Here is a tiny trained network, its code and every weight. The questions are about switching its units off for an input and a target symbol, where a switched-off unit gives its printed mean instead of its output.

import numpy as np


def w(rows, s, z=0):
    codes = np.array(rows[::2]) - 128.0
    scale = np.full(codes.shape[1], s)
    scale[-1] = z or s
    return codes * scale


def f(y):
    return y / 2 * (1 + np.tanh(0.7978845608 * (y + 0.044715 * y**3)))


def softmax(a):
    e = np.exp(a - a.max(-1, keepdims=True))
    return e / e.sum(-1, keepdims=True)


def log_softmax(a):
    a = a - a.max(-1, keepdims=True)
    return a - np.log(np.exp(a).sum(-1, keepdims=True))


def net(x, mask):
    ids = ['αβγεζηθλμξπστφω'.index(c) for c in x.split()]
    T = len(ids)
    res = E[ids] + P[:T]
    u = 0
    for l in range(2):
        r = res
        for j in range(2):
            rows = slice(3 * j, 3 * j + 3)
            q, k, v = (r @ M[l][rows].T for M in (Q, K, V))
            z = softmax(np.where(np.tri(T) > 0, q @ k.T / 3**0.5, -1e9)) @ v
            o = O[l][rows]
            res = res + np.where(mask[u + j], z, o[:, -1]) @ o[:, :-1]
        u += 2
        y = f(res @ A[l][:, :-1].T + A[l][:, -1])
        res = res + np.where(mask[u : u + 4], y, B[l][:, -1]) @ B[l][:, :-1]
        u += 4
    return log_softmax(res[-1] @ U[:, :-1].T + U[:, -1])


Q, K, V, O, A, B = {}, {}, {}, {}, {}, {}
E = w([
[180,69,104,157,120,124,191,97,143],'α',
[102,105,140,78,29,142,83,130,201],'β',
[103,109,143,67,201,93,77,99,157],'γ',
[96,169,145,191,190,97,92,119,161],'ε',
[122,189,83,131,95,80,70,124,86],'ζ',
[140,198,164,97,148,101,163,210,154],'η',
[77,138,173,98,136,87,146,140,90],'θ',
[149,79,107,101,110,207,85,127,128],'λ',
[193,132,104,202,217,163,159,63,109],'μ',
[32,108,53,140,153,166,139,185,156],'ξ',
[155,96,114,161,203,169,113,71,4],'π',
[150,65,174,182,108,186,118,196,136],'σ',
[151,144,112,159,89,45,130,154,134],'τ',
[152,176,112,69,169,138,87,131,200],'φ',
[182,175,47,165,105,112,122,75,121],'ω',
],0.023)
P = w([
[60,143,153,205,53,140,240,35,233],'0',
[143,118,136,151,106,116,158,145,156],'1',
[92,152,129,148,68,118,183,92,174],'2',
[199,89,80,98,223,82,118,252,93],'3',
[129,155,113,99,178,106,151,149,138],'4',
[215,86,76,57,236,66,83,228,89],'5',
],0.004)
Q[0] = w([
[17,209,211,150,94,202,181,154,109],'L0H1',
[117,101,233,131,75,117,209,77,52],'L0H1',
[88,141,201,138,162,83,122,254,128],'L0H1',
[161,86,153,123,158,59,163,159,45],'L0H2',
[144,20,45,148,166,199,92,170,128],'L0H2',
[138,174,120,136,180,6,16,155,157],'L0H2',
],0.0067)
K[0] = w([
[103,178,250,175,115,146,105,81,145],'L0H1',
[112,112,173,140,134,122,147,120,127],'L0H1',
[149,146,223,139,117,92,144,135,107],'L0H1',
[131,93,103,106,130,95,144,116,82],'L0H2',
[184,109,137,101,156,117,89,120,129],'L0H2',
[82,159,53,161,208,127,113,183,122],'L0H2',
],0.012)
V[0] = w([
[203,84,142,129,128,128,68,162,157],'L0H1',
[253,142,125,45,134,86,105,88,111],'L0H1',
[132,117,117,53,128,77,190,102,114],'L0H1',
[150,122,150,64,123,162,165,142,155],'L0H2',
[190,165,219,141,107,88,138,81,114],'L0H2',
[124,123,104,132,89,94,207,111,145],'L0H2',
],0.0066)
O[0] = w([
[145,154,141,110,119,107,205,97,176,165],'L0H1',
[37,123,70,151,18,212,189,3,169,133],'L0H1',
[191,108,179,173,180,18,168,160,192,115],'L0H1',
[183,62,95,131,220,91,184,156,105,2],'L0H2',
[117,135,151,66,201,28,133,131,149,32],'L0H2',
[155,97,32,56,97,204,85,184,42,114],'L0H2',
],0.0064,0.0015)
A[0] = w([
[81,9,109,197,76,66,254,148,78,175],'L0N1',
[114,143,64,98,48,77,214,84,149,84],'L0N2',
[83,113,140,126,181,111,108,114,46,198],'L0N3',
[134,105,15,198,23,232,140,109,166,5],'L0N4',
],0.0062,0.0017)
B[0] = w([
[148,112,221,187,127,153,121,75,162,215],'L0N1',
[136,137,91,140,73,65,204,189,151,203],'L0N2',
[82,74,117,126,10,118,143,133,215,180],'L0N3',
[103,110,168,68,187,160,161,126,76,254],'L0N4',
],0.011,0.0043)
Q[1] = w([
[37,146,127,3,116,109,116,142,148],'L1H1',
[35,178,164,155,179,139,17,179,230],'L1H1',
[147,91,217,58,138,180,73,166,107],'L1H1',
[83,176,57,239,185,10,189,175,106],'L1H2',
[133,95,110,117,64,185,104,211,191],'L1H2',
[97,28,177,148,140,145,157,221,10],'L1H2',
],0.006)
K[1] = w([
[34,76,124,2,137,73,144,154,160],'L1H1',
[68,133,112,157,205,146,114,170,235],'L1H1',
[149,58,158,58,172,166,76,162,151],'L1H1',
[185,154,151,158,96,54,121,128,71],'L1H2',
[129,126,144,120,26,151,100,188,182],'L1H2',
[99,114,200,187,98,118,202,172,91],'L1H2',
],0.0096)
V[1] = w([
[94,111,113,85,122,134,168,130,46],'L1H1',
[119,109,135,76,152,26,136,83,79],'L1H1',
[112,89,87,231,130,138,187,158,118],'L1H1',
[196,143,162,3,67,204,50,116,243],'L1H2',
[148,159,125,148,161,121,132,118,47],'L1H2',
[118,93,51,169,150,251,148,159,239],'L1H2',
],0.0062)
O[1] = w([
[154,90,133,92,132,109,102,134,120,82],'L1H1',
[84,100,155,175,124,155,124,98,203,117],'L1H1',
[221,157,67,129,127,178,12,101,126,201],'L1H1',
[124,96,76,183,147,74,148,178,51,94],'L1H2',
[79,132,153,97,141,145,82,154,141,2],'L1H2',
[112,152,159,177,154,105,153,116,108,211],'L1H2',
],0.011,0.0018)
A[1] = w([
[228,3,223,145,164,204,254,177,221,131],'L1N1',
[182,85,231,85,44,11,182,163,150,84],'L1N2',
[132,110,82,178,94,104,206,172,144,82],'L1N3',
[37,89,28,72,224,77,205,8,187,4],'L1N4',
],0.0055,0.0041)
B[1] = w([
[93,207,172,120,43,55,164,93,99,254],'L1N1',
[195,67,254,138,117,157,145,92,242,211],'L1N2',
[230,84,133,182,189,73,149,116,85,157],'L1N3',
[224,129,107,100,187,81,7,95,107,177],'L1N4',
],0.0092,0.0069)
U = w([
[112,87,142,81,163,47,63,82,113,25],'α',
[106,139,123,130,127,106,191,68,113,56],'β',
[145,138,69,139,192,72,189,135,135,93],'γ',
[73,83,150,51,164,110,174,106,55,193],'ε',
[58,124,57,81,49,19,105,159,120,205],'ζ',
[172,115,204,146,140,132,54,172,67,95],'η',
[172,117,78,4,139,135,144,96,141,188],'θ',
[90,3,98,206,109,160,100,45,97,140],'λ',
[126,89,115,105,162,150,142,136,147,212],'μ',
[134,178,155,56,208,121,208,174,172,33],'ξ',
[168,113,184,129,244,218,158,78,140,1],'π',
[79,43,197,109,160,161,138,115,164,87],'σ',
[133,16,88,155,118,110,193,148,124,102],'τ',
[198,88,75,142,99,138,114,160,209,135],'φ',
[23,162,132,205,167,101,127,125,161,193],'ω',
],0.0075,0.0026)

Each question gives the input, a string of symbols that net reads in full, and the target symbol t.
The units are the heads (3 rows each of Q, K, V and O) and the neurons (one row each of A and B). Each row of codes is followed by its name. A weight is (code - 128) times the scale printed after its matrix; where a second scale follows, it is the last column's (O, A, B and U).
mask holds one flag per unit, layer by layer, with each layer's heads first. A switched-off unit (its flag False) gives its mean, the last column of its rows in O or B, instead of its output. The means were averaged over made-up inputs and are rounded, as every weight is.
A unit's drop is (log p(t) with every unit on - log p(t) with that unit switched off) / (log p(t) with every unit on - log p(t) with every unit switched off).
The circuit of an input: a set's keep is (log p(t) with only the set's units on - log p(t) with every unit switched off) / (log p(t) with every unit on - log p(t) with every unit switched off). Starting from all 12 units, units are removed one at a time, each time the one whose removal leaves the highest keep (on an exact tie, the one counted first), for as long as the keep stays at least 0.8.
units of the circuit, in order: the units of the circuit, biggest drop first
unit that matters most: the unit with the biggest drop
k most important neurons: the k neurons with the biggest drops, biggest first
top k neurons in layer l: the k neurons of layer l with the biggest drops, biggest first
heads that matter: for each layer, one digit per head in row order, 1 if its drop is at least 0.15 and else 0, layers parted by /
drop when u is switched off: that unit's drop, to one decimal
input ε θ ξ τ ω, target η: heads that matter => 11 / 00
input ξ θ γ, target η: unit that matters most => L0H2
input τ γ π, target λ: heads that matter => 00 / 00
input ζ γ γ λ π λ, target ε: units of the circuit, in order => [L0N4; L0H1; L1H1; L1H2]
input ξ ε μ, target η: heads that matter => 10 / 00
input λ α α, target β: units of the circuit, in order => [L1N1; L0N1]
input φ μ θ, target σ: heads that matter => 00 / 00
input θ λ φ λ β, target τ: units of the circuit, in order => [L1H2; L1N3]
input ω ε θ γ, target α: heads that matter => 00 / 10
input λ θ π, target λ: top 3 neurons in layer 0 => [L0N3; L0N4; L0N2]
input φ γ θ ω, target θ: heads that matter => 10 / 01
input θ θ λ ξ, target φ: heads that matter => 10 / 11
input ξ σ θ, target η: units of the circuit, in order => [L1H1; L0H2; L0H1]
input θ π ε λ θ, target σ: units of the circuit, in order => [L1N2; L1H1; L0N3]
input ξ τ λ, target η: unit that matters most => L0H1
input μ α τ, target φ: heads that matter => 00 / 00
input α π σ, target η: heads that matter => 00 / 10
input τ α β ε α, target β: top 2 neurons in layer 0 => [L0N1; L0N4]
input θ γ θ π ξ, target φ: 2 most important neurons => [L0N4; L1N1]
input β α ω, target θ: unit that matters most => L0N4
input γ ζ τ α σ τ, target φ: top 2 neurons in layer 0 => [L0N2; L0N4]
input ξ α ε, target η: drop when L0H2 is switched off => 0.5
